Below are the code and all the weights of a small trained network. Each question names an input and a class and asks about switching units off, where a switched-off unit gives its printed mean instead of its output.

import numpy as np


def w(rows, s, z=0):
    codes = np.array(rows[::2]) - 128.0
    scale = np.full(codes.shape[1], s)
    scale[-1] = z or s
    return codes * scale


def norm(h):
    return h / np.sqrt((h * h).mean(-1, keepdims=True) + 1e-5)


def f(y):
    return y / 2 * (1 + np.tanh(0.7978845608 * (y + 0.044715 * y**3)))


def log_softmax(a):
    a = a - a.max(-1, keepdims=True)
    return a - np.log(np.exp(a).sum(-1, keepdims=True))


def net(x, mask):
    res = np.array(x, float).reshape(1, 4) / 4 @ E
    u = 0
    for l in range(3):
        y = f(norm(res) @ A[l][:, :-1].T + A[l][:, -1])
        res = res + np.where(mask[u : u + 11], y, B[l][:, -1]) @ B[l][:, :-1]
        u += 11
    return log_softmax(norm(res)[-1] @ U[:, :-1].T + U[:, -1])


A, B = {}, {}
E = w([
[127,135,120,127,128,124,127,120,123,133,132],'x0',
[111,93,128,72,110,158,150,45,141,3,162],'x1',
[74,38,96,178,36,112,116,115,150,129,173],'x2',
[81,160,156,162,85,62,112,173,42,29,127],'x3',
],0.003)
A[0] = w([
[91,150,197,172,96,113,115,162,102,62,111,3],'L0N0',
[173,86,132,172,72,139,107,126,113,124,101,9],'L0N1',
[30,54,58,201,72,104,82,106,157,132,153,76],'L0N2',
[179,207,137,86,136,116,206,125,130,117,48,51],'L0N3',
[115,181,151,164,68,57,86,157,77,64,113,53],'L0N4',
[128,101,184,148,151,120,158,138,108,133,148,139],'L0N5',
[102,32,62,220,87,113,173,104,83,150,144,33],'L0N6',
[160,110,107,137,130,153,109,108,156,131,105,76],'L0N7',
[163,80,113,84,155,167,161,141,248,183,154,71],'L0N8',
[139,191,176,186,109,115,55,203,119,253,116,121],'L0N9',
[99,147,172,112,101,127,154,147,186,115,83,156],'L0N10',
],0.0026,0.0013)
B[0] = w([
[100,164,59,170,178,156,126,91,167,171,150,152],'L0N0',
[99,175,93,104,127,137,119,165,103,150,159,103],'L0N1',
[116,137,213,103,138,224,113,126,61,171,167,224],'L0N2',
[137,97,147,102,152,109,92,104,64,126,212,153],'L0N3',
[104,182,82,170,155,205,118,122,160,114,111,200],'L0N4',
[97,101,87,99,144,149,48,177,161,91,111,134],'L0N5',
[99,103,254,76,176,98,101,136,162,146,172,170],'L0N6',
[147,197,149,183,97,155,86,117,132,123,118,118],'L0N7',
[143,219,103,221,103,159,171,127,115,99,160,192],'L0N8',
[130,78,112,88,109,90,141,98,167,68,120,249],'L0N9',
[117,154,90,128,119,104,101,74,95,157,146,140],'L0N10',
],0.0027,0.0019)
A[1] = w([
[146,132,136,143,100,85,118,217,110,206,123,74],'L1N0',
[130,105,94,75,78,176,131,65,103,55,149,169],'L1N1',
[139,116,101,145,142,106,95,197,96,192,116,69],'L1N2',
[145,157,124,156,115,139,128,122,107,146,137,51],'L1N3',
[164,142,100,84,196,114,99,130,104,109,78,57],'L1N4',
[99,142,190,132,110,4,126,151,43,75,142,211],'L1N5',
[181,195,142,69,172,106,139,130,89,115,99,81],'L1N6',
[171,99,109,167,131,66,117,175,96,174,122,24],'L1N7',
[107,47,60,128,80,88,135,117,116,141,123,1],'L1N8',
[117,88,65,143,135,86,86,174,108,187,72,77],'L1N9',
[100,60,100,157,64,121,111,124,120,151,176,65],'L1N10',
],0.0037,0.00098)
B[1] = w([
[190,126,131,34,100,61,159,59,159,55,127,181],'L1N0',
[160,209,177,58,120,2,121,85,231,152,36,241],'L1N1',
[61,153,168,87,6,80,175,75,210,55,91,161],'L1N2',
[137,128,135,148,101,144,175,133,133,81,149,117],'L1N3',
[47,107,242,65,37,151,117,196,118,180,239,166],'L1N4',
[211,87,39,221,211,201,176,133,177,225,112,251],'L1N5',
[49,43,205,106,49,194,107,167,76,181,197,195],'L1N6',
[183,193,151,65,105,94,132,41,214,107,132,146],'L1N7',
[148,165,231,105,190,142,208,204,124,198,102,131],'L1N8',
[150,109,199,79,108,105,202,34,163,83,45,157],'L1N9',
[154,200,208,63,117,205,102,196,42,186,143,184],'L1N10',
],0.0025,0.0028)
A[2] = w([
[100,135,226,78,159,173,97,186,97,161,181,139],'L2N0',
[85,133,110,201,133,80,162,172,39,58,106,137],'L2N1',
[106,95,201,99,117,132,121,145,54,170,204,39],'L2N2',
[156,80,113,45,146,203,165,49,155,187,146,165],'L2N3',
[92,106,142,83,168,136,91,58,156,54,136,169],'L2N4',
[132,167,210,40,159,170,137,212,52,153,194,2],'L2N5',
[86,100,104,51,156,106,133,76,166,60,151,103],'L2N6',
[141,160,143,141,128,50,95,133,151,206,81,88],'L2N7',
[73,3,140,162,55,120,93,132,157,173,186,107],'L2N8',
[224,103,15,177,156,175,162,122,174,188,156,133],'L2N9',
[91,50,137,140,26,120,104,131,145,140,149,90],'L2N10',
],0.0033,0.00094)
B[2] = w([
[151,69,173,98,94,182,125,54,30,176,200,225],'L2N0',
[105,19,33,135,174,195,46,127,169,164,180,176],'L2N1',
[187,191,139,100,173,168,120,66,84,141,151,192],'L2N2',
[63,116,88,231,149,96,79,210,65,62,119,253],'L2N3',
[165,164,146,141,86,69,177,174,150,238,104,191],'L2N4',
[171,140,138,127,126,179,155,4,68,187,185,204],'L2N5',
[177,157,187,122,50,51,167,194,152,194,37,178],'L2N6',
[117,154,170,95,85,113,164,91,132,23,124,151],'L2N7',
[204,210,137,64,216,187,130,62,15,142,103,198],'L2N8',
[19,70,53,162,134,133,58,172,80,4,173,169],'L2N9',
[209,206,165,49,238,118,195,130,77,168,170,171],'L2N10',
],0.003,0.0028)
U = w([
[163,151,195,102,155,186,152,73,19,183,183,251],'0',
[144,157,170,114,57,1,200,143,219,113,42,112],'1',
[43,74,3,241,185,176,60,177,128,77,140,2],'2',
],0.0083,0.00044)

Each question gives the input, the list of numbers given to net, and the class t.
The units are the neurons (one row each of A and B). Each row of codes is followed by its name. A weight is (code - 128) times the scale printed after its matrix; where a second scale follows, it is the last column's (A, B and U).
mask holds one flag per neuron, layer by layer. A switched-off neuron (its flag False) gives its mean, the last column of its row in B, instead of its output. The means were averaged over made-up inputs and are rounded, as every weight is.
A unit's drop is (log p(t) with every unit on - log p(t) with that unit switched off) / (log p(t) with every unit on - log p(t) with every unit switched off).
The circuit of an input: a set's keep is (log p(t) with only the set's units on - log p(t) with every unit switched off) / (log p(t) with every unit on - log p(t) with every unit switched off). Starting from the 12 units with the biggest drops (on a tie, the unit counted first), units are removed one at a time, each time the one whose removal leaves the highest keep (on an exact tie, the one counted first), for as long as the keep stays at least 0.8.
units of the circuit, in order: the units of the circuit, biggest drop first
k most important neurons: the k neurons with the biggest drops, biggest first
top k neurons in layer l: the k neurons of layer l with the biggest drops, biggest first
drop when u is switched off: that unit's drop, to one decimal
input [7,7,0,7], class 1: units of the circuit, in order -> L1N1, L2N6
input [-8,-8,8,4], class 0: units of the circuit, in order -> L2N8
input [-3,8,8,6], class 0: top 2 neurons in layer 0 -> L0N2, L0N9
input [8,-6,4,6], class 1: units of the circuit, in order -> L1N2, L1N0
input [3,-7,0,-7], class 1: units of the circuit, in order -> L1N2, L0N2, L2N7, L0N9
input [0,6,-7,-8], class 2: 2 most important neurons -> L2N3, L1N10
input [5,-5,2,-5], class 1: top 3 neurons in layer 1 -> L1N5, L1N2, L1N9
input [-7,-7,7,5], class 0: top 3 neurons in layer 2 -> L2N8, L2N10, L2N6
input [6,6,3,-6], class 1: 3 most important neurons -> L1N1, L1N5, L2N6
input [0,-7,-1,-8], class 2: 4 most important neurons -> L2N9, L1N1, L0N8, L2N3
input [-1,-4,1,-6], class 2: 2 most important neurons -> L2N9, L1N1
input [4,6,-5,7], class 2: 4 most important neurons -> L2N1, L1N0, L0N9, L1N5
input [-2,4,0,-4], class 1: top 2 neurons in layer 0 -> L0N0, L0N4
input [1,5,3,-2], class 1: units of the circuit, in order -> L1N1
input [3,-4,-3,-6], class 2: 2 most important neurons -> L1N1, L2N9
input [0,1,-5,6], class 2: top 2 neurons in layer 0 -> L0N2, L0N6
input [-1,5,3,4], class 1: drop when L1N1 is switched off -> 4.6
input [7,-1,7,5], class 0: drop when L2N7 is switched off -> 0.0
input [-8,1,-6,-8], class 2: drop when L2N3 is switched off -> 0.1
input [-6,5,6,3], class 0: top neuron in layer 1 -> L1N10
